Below is a small trained network, with its code and all its weights. Each question gives an input and a class and asks what happens when units are switched off, that is, made to give their printed mean instead of their output.

import numpy as np


def w(rows, s, z=0):
    codes = np.array(rows[::2]) - 128.0
    scale = np.full(codes.shape[1], s)
    scale[-1] = z or s
    return codes * scale


def norm(h):
    return h / np.sqrt((h * h).mean(-1, keepdims=True) + 1e-5)


def f(y):
    return y / 2 * (1 + np.tanh(0.7978845608 * (y + 0.044715 * y**3)))


def log_softmax(a):
    a = a - a.max(-1, keepdims=True)
    return a - np.log(np.exp(a).sum(-1, keepdims=True))


def net(x, mask):
    res = np.array(x, float).reshape(1, 5) / 4 @ E
    u = 0
    for l in range(3):
        y = f(norm(res) @ A[l][:, :-1].T + A[l][:, -1])
        res = res + np.where(mask[u : u + 13], y, B[l][:, -1]) @ B[l][:, :-1]
        u += 13
    return log_softmax(norm(res)[-1] @ U[:, :-1].T + U[:, -1])


A, B = {}, {}
E = w([
[177,161,255,114],'x0',
[232,107,48,119],'x1',
[129,133,125,129],'x2',
[130,128,130,127],'x3',
[63,57,162,12],'x4',
],0.0053)
A[0] = w([
[22,96,138,84,40],'0.n0',
[144,80,81,102,138],'0.n1',
[93,48,33,111,147],'0.n2',
[181,171,151,166,99],'0.n3',
[96,151,71,255,147],'0.n4',
[158,62,129,125,125],'0.n5',
[127,102,150,141,114],'0.n6',
[116,27,81,73,1],'0.n7',
[74,164,75,184,27],'0.n8',
[96,162,86,157,55],'0.n9',
[129,99,114,118,74],'0.n10',
[178,102,216,28,104],'0.n11',
[86,73,137,37,190],'0.n12',
],0.0088,0.0039)
B[0] = w([
[92,85,61,240,183],'0.n0',
[141,104,142,42,163],'0.n1',
[203,57,209,58,227],'0.n2',
[185,168,110,63,178],'0.n3',
[9,93,126,122,255],'0.n4',
[160,153,100,66,137],'0.n5',
[134,178,142,158,124],'0.n6',
[207,186,194,35,162],'0.n7',
[76,132,153,194,153],'0.n8',
[76,107,139,157,134],'0.n9',
[131,108,155,81,115],'0.n10',
[38,78,99,254,210],'0.n11',
[187,75,100,149,230],'0.n12',
],0.0062,0.0048)
A[1] = w([
[78,159,196,169,145],'1.n0',
[108,120,45,25,118],'1.n1',
[109,52,84,147,191],'1.n2',
[41,36,117,89,207],'1.n3',
[84,149,75,125,149],'1.n4',
[216,113,156,68,152],'1.n5',
[181,85,255,57,101],'1.n6',
[93,125,167,137,3],'1.n7',
[182,126,127,87,71],'1.n8',
[186,37,199,165,197],'1.n9',
[89,118,30,123,102],'1.n10',
[100,137,160,154,16],'1.n11',
[168,145,87,50,82],'1.n12',
],0.0074,0.0042)
B[1] = w([
[140,119,149,3,180],'1.n0',
[162,106,94,191,149],'1.n1',
[204,136,82,132,220],'1.n2',
[90,126,94,214,255],'1.n3',
[177,104,101,96,147],'1.n4',
[119,167,94,131,176],'1.n5',
[94,92,105,181,161],'1.n6',
[107,135,182,171,111],'1.n7',
[88,177,135,191,128],'1.n8',
[127,146,22,131,218],'1.n9',
[166,43,125,144,148],'1.n10',
[134,120,189,167,115],'1.n11',
[73,156,131,193,136],'1.n12',
],0.0066,0.0058)
A[2] = w([
[72,91,168,174,10],'2.n0',
[196,88,137,88,84],'2.n1',
[179,167,104,159,102],'2.n2',
[149,164,88,188,205],'2.n3',
[105,181,220,112,116],'2.n4',
[201,1,199,39,139],'2.n5',
[112,107,90,130,53],'2.n6',
[179,185,147,151,5],'2.n7',
[31,58,180,182,198],'2.n8',
[122,170,222,87,101],'2.n9',
[107,129,70,121,47],'2.n10',
[72,168,195,175,185],'2.n11',
[217,190,97,89,22],'2.n12',
],0.009,0.0031)
B[2] = w([
[100,196,161,167,147],'2.n0',
[125,158,173,70,138],'2.n1',
[85,106,188,127,158],'2.n2',
[119,86,177,132,223],'2.n3',
[205,130,65,74,160],'2.n4',
[142,254,149,77,155],'2.n5',
[147,69,146,175,149],'2.n6',
[48,144,123,119,129],'2.n7',
[74,182,216,193,254],'2.n8',
[181,117,9,87,155],'2.n9',
[142,55,125,148,147],'2.n10',
[167,139,166,75,174],'2.n11',
[29,145,178,136,169],'2.n12',
],0.0083,0.0053)
U = w([
[41,166,184,200,199],'0',
[164,9,51,202,4],'1',
[209,179,91,46,182],'2',
],0.011,0.0031)

Each question gives the input, the list of numbers given to net, and the class t.
The units are the neurons (one row each of A and B). Each row of codes is followed by its name. A weight is (code - 128) times the scale printed after its matrix; where a second scale follows, it is the last column's (A, B and U).
mask holds one flag per neuron, layer by layer. A switched-off neuron (its flag False) gives its mean, the last column of its row in B, instead of its output. The means were averaged over made-up inputs and are rounded, as every weight is.
A unit's drop is (log p(t) with every unit on - log p(t) with that unit switched off) / (log p(t) with every unit on - log p(t) with every unit switched off).
The circuit of an input: a set's keep is (log p(t) with only the set's units on - log p(t) with every unit switched off) / (log p(t) with every unit on - log p(t) with every unit switched off). Starting from the 12 units with the biggest drops (on a tie, the unit counted first), units are removed one at a time, each time the one whose removal leaves the highest keep (on an exact tie, the one counted first), for as long as the keep stays at least 0.8.
circuit, biggest first: the units of the circuit, biggest drop first
most important unit: the unit with the biggest drop
k most important neurons: the k neurons with the biggest drops, biggest first
k most important neurons of layer l: the k neurons of layer l with the biggest drops, biggest first
drop of u: that unit's drop, to one decimal
input [-5,0,-5,-7,-3], class 0: most important unit	0.n4
input [-5,-1,-4,5,-2], class 0: circuit, biggest first	0.n4, 2.n8
input [0,-6,-3,3,6], class 1: circuit, biggest first	0.n12, 0.n0
input [-3,-8,7,-3,6], class 1: circuit, biggest first	0.n12, 0.n0
input [-5,0,-3,-5,-5], class 0: 4 most important neurons	0.n4, 0.n8, 2.n8, 0.n12
input [8,6,-1,-5,5], class 1: 2 most important neurons	1.n9, 0.n4
input [4,1,-4,8,4], class 1: 2 most important neurons of layer 1	1.n2, 1.n9
input [-6,7,1,-5,8], class 2: 3 most important neurons	2.n5, 0.n7, 0.n2
input [-7,-8,2,0,6], class 1: 2 most important neurons	0.n12, 0.n0
input [4,-7,1,-4,-1], class 2: 2 most important neurons	1.n0, 0.n4
input [0,8,8,-4,5], class 2: 2 most important neurons	0.n7, 2.n5
input [7,3,-4,8,5], class 1: 3 most important neurons	1.n9, 0.n12, 0.n4
input [1,3,-7,5,-5], class 0: 3 most important neurons of layer 1	1.n3, 1.n9, 1.n6
input [-4,7,-6,-1,2], class 2: most important neuron	0.n2
input [7,4,-7,-7,3], class 1: 3 most important neurons	1.n9, 0.n4, 1.n2
input [-3,-7,-1,-6,8], class 1: 2 most important neurons of layer 0	0.n12, 0.n0
input [-7,3,-1,8,4], class 2: 3 most important neurons	0.n2, 0.n7, 2.n5
input [8,6,5,1,-5], class 0: drop of 2.n12	0.3
input [6,7,4,-2,-8], class 0: drop of 2.n12	0.2
input [0,7,8,6,5], class 2: circuit, biggest first	2.n5
input [3,8,0,3,-7], class 0: drop of 2.n12	0.2
